Below are the code and all the weights of a small trained network. Each question names an input and a target symbol and asks about switching units off, where a switched-off unit gives its printed mean instead of its output.

import numpy as np


def w(rows, s, z=0):
    codes = np.array(rows[::2]) - 128.0
    scale = np.full(codes.shape[1], s)
    scale[-1] = z or s
    return codes * scale


def norm(h):
    return h / np.sqrt((h * h).mean(-1, keepdims=True) + 1e-5)


def f(y):
    return np.maximum(y, 0)


def softmax(a):
    e = np.exp(a - a.max(-1, keepdims=True))
    return e / e.sum(-1, keepdims=True)


def log_softmax(a):
    a = a - a.max(-1, keepdims=True)
    return a - np.log(np.exp(a).sum(-1, keepdims=True))


def net(x, mask):
    ids = ['ΔΞΩβεζπ'.index(c) for c in x.split()]
    T = len(ids)
    res = E[ids] + P[:T]
    r = norm(res)
    for j in range(3):
        rows = slice(4 * j, 4 * j + 4)
        q, k, v = (r @ M[0][rows].T for M in (Q, K, V))
        z = softmax(np.where(np.tri(T) > 0, q @ k.T / 4**0.5, -1e9)) @ v
        o = O[0][rows]
        res = res + np.where(mask[j], z, o[:, -1]) @ o[:, :-1]
    y = f(norm(res) @ A[0][:, :-1].T + A[0][:, -1])
    res = res + np.where(mask[3:15], y, B[0][:, -1]) @ B[0][:, :-1]
    return log_softmax(norm(res)[-1] @ U[:, :-1].T + U[:, -1])


Q, K, V, O, A, B = {}, {}, {}, {}, {}, {}
E = w([
[135,125,159,146],'Δ',
[156,73,110,41],'Ξ',
[209,153,203,6],'Ω',
[106,121,89,148],'β',
[132,131,121,84],'ε',
[190,150,123,144],'ζ',
[158,96,159,128],'π',
],0.018)
P = w([
[2,168,136,155],'0',
[159,138,149,109],'1',
[162,110,124,140],'2',
[173,102,120,146],'3',
[180,112,134,140],'4',
[183,102,128,153],'5',
[184,108,135,152],'6',
[193,104,130,160],'7',
[192,113,143,147],'8',
],0.0054)
Q[0] = w([
[25,136,80,157],'h0',
[158,126,251,111],'h0',
[96,103,88,191],'h0',
[101,140,114,136],'h0',
[110,186,190,207],'h1',
[131,140,177,63],'h1',
[161,166,148,67],'h1',
[171,122,143,72],'h1',
[90,196,126,114],'h2',
[94,111,147,121],'h2',
[95,122,112,149],'h2',
[114,196,70,139],'h2',
],0.014)
K[0] = w([
[253,163,78,148],'h0',
[90,95,185,95],'h0',
[155,111,109,182],'h0',
[143,179,114,145],'h0',
[107,166,182,188],'h1',
[189,216,75,122],'h1',
[108,186,101,140],'h1',
[166,102,146,97],'h1',
[117,81,118,78],'h2',
[159,128,128,103],'h2',
[123,95,119,134],'h2',
[104,66,143,83],'h2',
],0.013)
V[0] = w([
[165,145,81,121],'h0',
[199,171,113,235],'h0',
[17,142,22,77],'h0',
[240,164,45,144],'h0',
[143,205,182,96],'h1',
[76,223,135,240],'h1',
[196,57,56,135],'h1',
[82,67,109,173],'h1',
[43,88,171,76],'h2',
[194,254,103,155],'h2',
[124,123,135,180],'h2',
[69,106,190,150],'h2',
],0.0079)
O[0] = w([
[151,143,108,71,91],'h0',
[73,206,253,117,56],'h0',
[33,145,119,156,124],'h0',
[95,165,204,36,39],'h0',
[89,150,138,123,154],'h1',
[194,133,65,190,1],'h1',
[62,145,91,122,160],'h1',
[176,172,222,117,86],'h1',
[31,57,221,144,107],'h2',
[187,210,78,213,131],'h2',
[52,138,190,105,133],'h2',
[28,116,138,101,131],'h2',
],0.0046,0.007)
A[0] = w([
[120,97,70,121,99],'n0',
[151,127,124,32,163],'n1',
[179,129,138,110,138],'n2',
[61,116,54,26,37],'n3',
[166,135,100,243,253],'n4',
[179,215,81,120,143],'n5',
[196,160,172,121,151],'n6',
[103,143,165,197,71],'n7',
[143,156,80,164,175],'n8',
[183,191,214,163,71],'n9',
[49,116,97,164,97],'n10',
[74,1,154,230,31],'n11',
],0.0081,0.0023)
B[0] = w([
[99,137,181,189,178],'n0',
[115,180,162,209,230],'n1',
[63,129,202,143,185],'n2',
[147,154,47,212,222],'n3',
[2,165,191,109,255],'n4',
[252,93,27,55,182],'n5',
[17,145,160,104,192],'n6',
[21,106,99,65,146],'n7',
[101,76,170,21,177],'n8',
[144,176,123,223,168],'n9',
[188,191,153,11,163],'n10',
[236,184,120,167,229],'n11',
],0.0057,0.0051)
U = w([
[118,169,182,249,252],'Δ',
[96,42,110,68,233],'Ξ',
[174,140,205,45,54],'Ω',
[35,207,125,84,93],'β',
[70,140,43,212,82],'ε',
[199,227,116,149,28],'ζ',
[233,50,190,201,182],'π',
],0.013,0.0029)

Each question gives the input, a string of symbols that net reads in full, and the target symbol t.
The units are the heads (4 rows each of Q, K, V and O) and the neurons (one row each of A and B). Each row of codes is followed by its name. A weight is (code - 128) times the scale printed after its matrix; where a second scale follows, it is the last column's (O, A, B and U).
mask holds one flag per unit, heads first, then neurons. A switched-off unit (its flag False) gives its mean, the last column of its rows in O or B, instead of its output. The means were averaged over made-up inputs and are rounded, as every weight is.
A unit's drop is (log p(t) with every unit on - log p(t) with that unit switched off) / (log p(t) with every unit on - log p(t) with every unit switched off).
The circuit of an input: a set's keep is (log p(t) with only the set's units on - log p(t) with every unit switched off) / (log p(t) with every unit on - log p(t) with every unit switched off). Starting from the 12 units with the biggest drops (on a tie, the unit counted first), units are removed one at a time, each time the one whose removal leaves the highest keep (on an exact tie, the one counted first), for as long as the keep stays at least 0.8.
circuit, biggest first: the units of the circuit, biggest drop first
top k neurons: the k neurons with the biggest drops, biggest first
heads that matter: for each layer, one digit per head in row order, 1 if its drop is at least 0.15 and else 0, layers parted by /
drop when u is switched off: that unit's drop, to one decimal
input Ω ζ Δ Ξ Ξ Δ, target Ω: heads that matter -> 101
input Ω Δ Ω ζ π, target Ω: heads that matter -> 001
input Δ ζ Ξ Ω Ξ Ξ π, target Δ: heads that matter -> 101
input ζ ζ β, target ζ: top neuron -> (n5)
input π π ε, target ε: top 2 neurons -> (n3; n1)
input β π π Δ ζ, target β: circuit, biggest first -> (n4; h0; n8)
input Ξ π ζ π ε Δ, target Ξ: top 3 neurons -> (n8; n1; n5)
input ε Δ π Ω ε, target ε: heads that matter -> 000
input π ε β Ξ Δ Ξ ζ Ξ Ξ, target π: top 2 neurons -> (n4; n1)
input ε Ω ζ Ξ, target ε: heads that matter -> 100
input Ξ π β π Ξ π Ξ ζ, target Ξ: top 2 neurons -> (n11; n8)
input ζ ε π Δ Ξ, target ζ: top 2 neurons -> (n1; n3)
input β Δ π ζ ε Δ, target β: top 2 neurons -> (n4; n6)
input ε β ζ π Δ, target ε: top neuron -> (n4)
input Δ ζ ε Ξ π, target Δ: drop when h0 is switched off -> 1.9
input π ε ζ Ω Δ, target π: drop when h2 is switched off -> 0.6
input ε ε Ω Ω ζ, target ε: drop when h0 is switched off -> 1.3
input π ζ ε β ε Ξ, target π: drop when n8 is switched off -> 0.0
